The symbols move the nodes like this.
* | ^ $
Kuz | Gaz Sud
Sif | Vut Ped
Biv | Maz Zum
Leb | Mub Vum
Vut | Ped Gir
Gen | Vuf Viv
Dum | Duf Nog
Muf | Nad Kem
Gis | Kug Tof
Nir | Nor Fof
Pes | Nek Biv
Pog | Tus Lod
Tul | Gaz Bub
Bet | Fuf Bav
Ruk | Miv Bab
Lal | Zol Dom
Sul | Bas Ker
Maz | Zum Pud
Gif | Zat Sor
Tos | Bet Fuf
Lis | Naz Bom
Sep | Tam Reg
Ber | Dus Zes
Sol | Par Sor
Fad | Dif Zov
Reg | Gak Saz
Gaz | Nug Bok
Bub | Pav Miv
Nit | Tus Pid
Dus | Dut Giz
Vad | Nug Far
Tus | Lod Leg
Giz | Zol Zik
Nor | Fof Dat
Tof | Zis Dif
Sop | Gan Dos
Kiz | Ber Sop
Buv | Faz Zat
Vuk | Fuf Bet
Nug | Bok Nug
Maf | Fel Par
Zef | Ker Gif
Las | Pog Zik
Kif | Tof Zis
Dut | Nit Kuz
Bas | Vut Buv
Fef | Raz Tum
Vuf | Viv Nir
Zat | Zef Tof
Guf | Vev Fel
Zik | Nad Pav
Kem | Sop Bas
Tam | Reg Gak
Nad | Pav Naf
Zes | Kep Fot
Tum | Zik Nit
Tel | Lal Vis
Kug | Leb Mub
Pud | Buv Zes
Ker | Biv Maz
Gak | Saz Saz
Kir | Zef Ral
Zis | Ves Gen
Nog | Guf Maf
Mek | Nog Guf
Pid | Sud Sud
Bom | Ber Gan
Vum | Kep Sul
Dat | Gis Kug
Saz | Kef Tos
Ked | Giz Zol
Bok | Vev Duf
Vel | Ked Beg
Sor | Sep Tam
Gir | Tel Kem
Sud | Bom Tel
Kef | Tul Gaz
Beg | Kuz Tul
Pav | Naf Dus
Fof | Gen Gis
Vis | Dom Giz
Dos | Sif Vut
Bil | Vel Ked
Fot | Fef Raz
Zeg | Tos Zat
Fel | Beg Dif
Leg | Gir Tel
Dif | Zov Maf
Pob | Vad Bov
Kep | Sul Rer
Zol | Beg Nad
Zum | Pud Buv
Gan | Faz Faz
Nek | Muf Kiz
Miv | Bab Beg
Fuf | Bav Vad
Gaf | Fot Fef
Raz | Tum Lis
Faz | Faz Nek
Lod | Lod Gir
Duf | Pob Vad
Zov | Bab Par
Bab | Beg Gir
Mub | Vum Kug
Dom | Bub Ruk
Par | Sor Sep
Far | Dum Mek
Vev | Duf Pob
Ped | Bil Vel
Rer | Ker Fef
Naf | Kef Dut
Bov | Far Dum
Ves | Gen Vuf
Viv | Nir Nor
Ral | Kir Zef
Naz | Bom Ber
Bav | Vuf Kir

In the rows, zero is written as 58.

The rows follow the links: the fewer symbols apart two nodes are, the more alike their rows tend to be.

Each row, then its node:
89,50,49,39,34,61,21,72,78,49,60,33,51,50,51,67,94,26,63,68,49,53,41,54,46,62,81,47,58,48,48,82,59,51,60,70,84,66,94,53,70,45,88,35,76,45,55,24,70,92,92,40,92,59,67,115,68,72,61,47,83,24,58,73,57,27 | Bov
71,90,54,77,80,94,39,76,45,77,73,78,93,40,46,23,26,86,40,50,79,65,10,67,78,49,63,80,32,35,52,42,90,79,44,57,80,59,15,60,61,36,57,51,29,63,33,79,70,68,75,31,49,58,86,63,66,72,51,39,59,86,58,63,70,66 | Vuf
29,52,36,52,51,68,63,85,27,25,36,72,71,60,68,101,47,52,72,38,65,58,86,73,46,73,58,53,73,39,50,32,55,63,34,73,42,84,62,9,43,87,38,75,24,84,90,53,62,55,48,50,58,79,12,25,72,68,47,25,49,58,54,57,20,63 | Raz
67,63,75,63,59,40,73,62,69,83,61,62,76,44,37,56,55,60,79,24,79,35,78,64,65,98,60,96,75,64,61,56,26,80,79,87,47,52,49,43,26,79,57,76,79,24,66,37,12,50,11,90,74,31,27,34,52,46,70,69,37,69,65,38,68,80 | Leg
83,66,62,43,21,65,37,62,48,87,52,69,45,28,43,22,40,44,80,57,80,92,39,49,63,32,83,66,73,79,26,77,78,24,67,56,93,16,35,51,65,24,42,49,51,80,39,57,68,83,67,33,76,48,78,65,37,43,74,51,38,68,42,35,77,28 | Fuf
93,47,49,31,25,59,20,74,78,61,61,36,48,41,43,62,93,24,69,66,52,57,49,53,47,64,86,57,69,50,36,85,54,47,63,75,86,59,88,46,59,43,85,40,78,44,55,19,61,96,81,42,96,57,64,109,65,66,62,47,76,28,56,66,65,29 | Bok
59,54,59,50,57,48,73,77,54,70,56,63,77,45,42,72,55,57,85,30,80,46,88,68,59,98,68,89,82,48,42,50,29,73,66,93,45,60,51,18,21,85,49,82,63,45,76,32,14,55,17,80,75,49,10,27,57,55,66,54,35,64,66,41,56,77 | Zik
48,19,54,20,74,27,87,54,42,59,95,30,30,62,76,56,63,62,45,113,46,94,48,62,45,20,50,41,73,57,31,62,61,23,58,27,39,38,66,51,77,36,38,73,51,84,69,81,53,48,70,82,46,98,62,53,46,44,64,83,52,37,74,43,62,58 | Reg
61,84,52,77,98,91,44,70,50,64,84,66,92,51,60,33,37,91,23,66,66,61,4,69,73,47,50,70,19,27,65,37,90,85,36,48,68,68,30,68,68,43,69,52,32,58,33,84,74,59,81,42,38,67,90,69,76,76,45,46,70,76,67,72,62,72 | Kif
56,77,92,98,60,39,71,22,77,73,38,62,56,80,55,51,54,61,62,27,62,34,61,51,67,70,46,64,46,97,108,64,39,87,88,60,49,50,67,102,67,74,62,48,97,17,50,63,46,39,37,81,56,13,63,51,43,35,70,82,61,72,53,51,66,68 | Vut
66,66,85,77,62,39,79,42,75,81,55,61,71,66,40,52,53,62,77,25,76,35,74,58,69,88,57,89,60,74,81,59,23,91,88,83,43,54,59,66,44,80,60,64,95,13,59,46,16,44,20,94,65,22,35,37,46,40,75,78,51,67,61,44,69,79 | Gir
19,65,55,84,37,59,59,38,38,23,9,83,41,89,80,81,38,44,63,34,49,61,85,56,48,38,44,23,52,91,96,51,71,54,51,38,49,67,67,81,83,77,30,47,46,80,68,85,99,40,61,41,40,50,58,32,49,45,51,46,59,73,30,59,27,46 | Pud
55,50,52,46,50,56,68,86,48,60,55,62,83,45,44,80,54,54,86,31,78,54,82,71,56,94,67,84,82,45,40,37,37,76,57,94,45,63,52,5,26,86,48,80,49,56,81,32,20,61,22,71,77,60,8,24,63,61,65,40,36,63,63,44,50,74 | Nit
75,54,75,60,63,39,79,56,78,85,68,53,74,55,34,49,64,63,79,37,76,41,77,58,68,94,64,96,71,57,57,63,19,83,83,88,44,52,55,51,29,77,66,69,93,22,61,36,9,52,16,96,73,34,33,44,52,47,71,75,47,59,69,47,78,78 | Lal
26,51,34,52,51,71,62,81,31,23,34,74,62,61,74,101,51,51,68,46,56,60,93,67,44,71,54,46,74,42,45,37,59,55,31,71,44,83,59,12,44,88,41,77,21,93,91,52,65,55,49,45,57,82,16,26,72,72,45,28,49,57,54,60,22,63 | Gaf
58,32,57,40,103,30,80,53,63,51,102,20,54,79,75,71,82,71,24,103,38,61,29,67,49,45,48,46,46,37,61,61,49,69,63,43,32,69,90,68,78,53,72,63,74,43,68,70,49,47,83,91,46,87,65,81,70,59,57,84,87,24,83,66,55,71 | Zov
24,62,56,78,30,69,60,30,46,29,11,87,26,77,80,69,41,49,67,46,41,60,101,42,55,37,39,20,64,94,80,56,70,31,50,32,57,55,52,80,71,69,36,54,41,93,62,75,94,40,51,35,35,53,65,32,42,51,49,52,45,78,34,65,44,49 | Ker
71,43,62,36,53,35,76,75,63,79,70,48,68,39,39,63,64,52,85,43,78,54,79,66,57,89,70,89,88,52,34,56,26,62,71,90,46,46,56,18,25,72,53,79,73,44,73,28,7,62,18,89,82,52,16,37,55,48,72,63,37,54,70,38,63,69 | Naf
58,79,52,76,103,85,49,61,57,58,84,63,78,55,67,36,43,95,14,77,52,58,12,63,76,43,44,58,22,30,65,41,88,75,36,40,64,72,32,77,68,40,75,54,35,63,35,85,76,53,85,42,33,74,96,70,72,80,40,54,72,74,65,78,67,73 | Tof
51,20,54,19,68,29,88,54,41,64,95,31,30,59,75,54,62,61,49,111,49,98,48,60,48,21,52,44,75,58,26,62,60,23,62,32,42,34,63,48,73,33,37,74,50,87,69,76,50,52,67,78,47,95,62,52,49,44,66,84,51,40,73,40,63,56 | Gak
45,24,55,31,89,28,86,50,47,48,98,24,38,73,83,68,69,65,31,112,37,85,38,63,44,25,46,35,59,50,47,60,59,40,58,28,30,54,79,60,83,43,49,70,56,73,70,80,59,46,80,84,40,98,64,63,59,50,59,85,69,30,76,54,52,62 | Sol

Each walk starts at a row. The symbols on each line, taken left to right, move it on to the next node.
Each answer is a row, close to the row of the node it stands for.
start 65,32,50,34,85,36,59,59,71,46,98,15,51,69,72,77,91,55,28,100,33,60,26,66,43,45,54,40,44,35,60,66,57,63,57,46,47,79,99,64,82,49,79,55,73,43,65,59,57,62,92,76,60,86,69,98,70,63,55,72,92,18,77,72,50,54
$ ^ ^ $ ^ ^ $	70,52,62,36,25,55,52,58,41,85,59,63,40,38,48,22,42,47,80,71,74,105,45,51,59,21,73,63,76,79,22,71,79,18,68,45,81,12,36,52,70,20,30,54,47,86,41,68,67,76,61,42,64,57,77,53,34,36,75,63,34,67,46,30,81,32
^ ^ ^ $ ^ $ $	44,24,55,28,82,30,88,49,44,55,95,30,34,70,79,64,65,67,37,113,40,87,40,65,46,21,43,36,61,55,43,59,63,35,58,27,36,46,73,59,82,40,43,72,53,79,69,84,58,45,76,81,40,100,66,60,55,47,58,84,65,34,74,50,54,60
start 56,27,56,18,61,30,82,59,43,72,90,35,29,49,68,47,61,57,58,107,53,101,49,57,48,20,56,47,79,63,24,67,62,14,63,32,49,24,58,44,71,27,32,75,49,88,64,73,52,58,64,75,54,91,63,53,43,38,69,81,44,44,70,35,68,50
^ $ ^ ^ ^ $ ^	92,55,48,33,21,59,18,72,74,61,55,40,46,34,43,53,86,24,71,63,58,62,43,52,46,58,88,56,66,57,36,87,66,37,60,69,93,49,80,52,63,34,78,38,69,50,50,28,73,96,86,38,95,55,70,110,60,59,64,48,70,37,53,60,62,20
$ $ $ $ ^	84,45,75,52,74,29,76,51,88,81,81,33,64,64,40,53,82,58,63,60,61,38,60,57,63,87,65,85,64,53,56,73,19,80,89,83,45,58,75,60,44,67,81,61,103,15,60,33,12,55,37,101,75,42,43,72,54,53,72,86,65,39,74,54,77,72
start 28,62,41,65,60,59,59,87,22,30,36,70,80,65,71,107,41,50,67,27,71,59,67,81,44,71,61,53,64,40,62,29,59,79,43,77,40,87,70,17,59,91,32,72,32,69,90,62,63,55,59,54,62,70,11,30,74,61,52,23,58,57,55,50,9,61
^ $ ^ ^ $ ^	94,40,51,21,29,46,41,76,79,71,71,32,51,33,36,57,94,26,80,63,60,58,61,56,48,75,89,73,80,46,23,84,40,43,70,81,76,50,80,34,45,45,77,53,81,41,59,16,39,89,62,62,100,58,50,95,57,58,70,59,61,29,64,54,71,37
$ ^ ^ ^ $ $ $	79,47,49,37,53,51,32,68,77,45,74,22,51,58,58,76,99,33,45,83,39,51,31,58,43,60,73,44,48,40,55,75,58,60,57,59,71,75,102,57,76,49,92,41,77,39,60,35,68,85,99,53,80,70,68,116,73,69,56,55,93,16,65,76,51,38
start 74,42,81,52,86,26,83,47,86,77,92,29,65,65,48,57,81,68,53,67,55,35,56,61,62,82,52,79,60,55,65,65,21,84,83,70,34,60,78,66,48,66,81,67,101,12,60,43,9,47,34,107,64,48,47,64,57,50,71,90,66,44,79,54,75,82
^ $ ^ $ $ ^ ^ ^	93,50,48,27,22,57,20,75,80,63,59,37,48,36,40,58,94,25,74,61,57,59,50,53,46,67,89,59,72,51,31,87,56,39,63,73,87,51,84,45,53,40,81,43,75,48,53,19,62,97,78,42,99,55,62,108,59,61,64,50,66,34,56,61,66,22
^ $ $ $ $ ^ ^	84,45,48,38,52,51,31,67,80,46,72,24,54,60,57,72,104,32,49,80,42,50,37,59,46,60,76,46,51,38,50,77,57,60,60,67,73,75,101,60,73,47,92,39,79,37,60,34,66,84,96,53,82,70,70,118,73,71,56,56,94,17,67,74,53,34
start 64,87,54,75,94,88,42,77,47,68,82,70,98,48,56,30,33,90,26,54,71,60,7,69,73,50,53,75,22,25,60,39,89,86,38,53,68,70,26,65,65,44,61,54,31,56,32,80,73,61,81,37,41,65,86,65,72,74,43,41,68,78,64,71,61,70
^ ^ ^ $ $ ^	67,91,51,76,91,93,39,76,49,71,78,74,98,41,52,26,31,91,31,53,75,59,10,68,76,52,57,78,25,28,57,40,89,83,42,57,72,67,20,60,62,42,64,53,31,56,30,76,70,63,78,35,43,60,86,64,72,76,48,40,65,82,59,66,65,70
^ $ $ ^ ^ ^	67,91,51,78,90,95,41,77,49,71,76,74,97,39,52,26,30,92,33,52,73,58,13,67,79,56,56,79,28,28,54,39,88,81,39,59,76,66,18,62,54,44,66,51,31,60,32,76,68,63,74,33,45,62,84,64,72,80,47,38,61,81,62,69,69,70
start 71,52,73,56,65,39,78,59,77,84,68,53,73,53,34,51,62,62,79,35,76,39,80,62,67,94,62,97,74,56,53,61,21,83,84,89,42,54,54,49,27,76,63,70,87,23,61,36,6,50,14,95,74,33,31,42,50,45,71,76,44,62,68,42,73,79
$ $ ^ $ $ ^ ^	62,53,65,54,52,53,73,74,61,79,59,65,80,44,33,57,52,58,87,26,80,46,83,66,66,97,65,97,80,52,45,48,28,77,69,93,45,55,44,26,23,80,52,78,68,40,66,34,12,56,9,80,74,44,20,26,53,50,67,58,33,69,63,40,66,75
$ ^ $ ^ $ ^ $	66,67,93,89,58,38,69,23,83,78,49,60,55,73,49,43,59,63,63,34,62,34,60,50,70,71,51,68,49,95,98,70,35,86,91,63,52,48,65,100,61,69,70,49,103,11,45,59,37,42,35,86,59,13,64,57,42,36,74,88,61,67,55,52,74,69
start 83,47,48,38,48,53,28,70,79,46,67,25,52,57,55,73,99,30,53,77,42,48,34,58,46,61,76,45,51,41,51,77,59,57,59,66,75,72,100,59,72,48,91,39,79,39,58,33,69,87,95,48,83,67,66,118,71,72,58,51,90,19,64,76,51,32
^ ^ $ $	63,42,57,51,103,41,67,58,67,50,100,21,59,71,74,71,81,70,18,102,36,55,18,65,54,47,48,44,35,33,65,58,56,73,57,45,44,76,86,72,80,50,81,56,70,40,60,68,55,54,94,78,50,85,73,93,76,67,52,75,93,24,81,76,53,67
^ ^ $ $ ^ $	54,76,91,99,58,39,68,24,70,68,37,65,61,86,56,55,49,59,62,23,63,38,56,57,66,64,47,60,42,96,118,60,46,94,85,57,49,57,71,101,81,75,55,44,94,15,52,74,55,41,46,77,54,14,60,49,47,32,70,76,67,71,46,49,56,61
start 43,64,67,65,42,61,60,39,35,62,48,72,39,60,71,33,27,62,58,66,62,95,40,53,58,9,49,38,55,91,68,57,88,32,57,23,65,26,39,82,90,30,25,51,38,87,45,97,91,56,74,38,39,57,88,43,38,35,63,63,48,80,43,41,62,42
^ $ $ $ $ ^ ^	78,22,56,7,45,29,72,69,63,82,91,28,41,35,44,51,79,45,77,83,61,79,62,57,51,60,73,72,90,55,12,77,40,29,72,67,55,31,64,27,43,41,53,77,70,61,67,35,21,72,47,84,82,74,43,62,48,42,72,75,40,37,72,35,76,50
$ $ $ $ ^ ^ ^	89,49,46,35,31,57,21,73,79,52,60,31,50,45,49,64,96,24,63,67,48,55,45,56,46,64,84,50,60,48,44,83,57,51,59,70,85,65,91,54,64,44,88,36,76,43,54,23,67,93,91,41,91,58,66,114,67,69,60,49,83,25,58,72,60,25
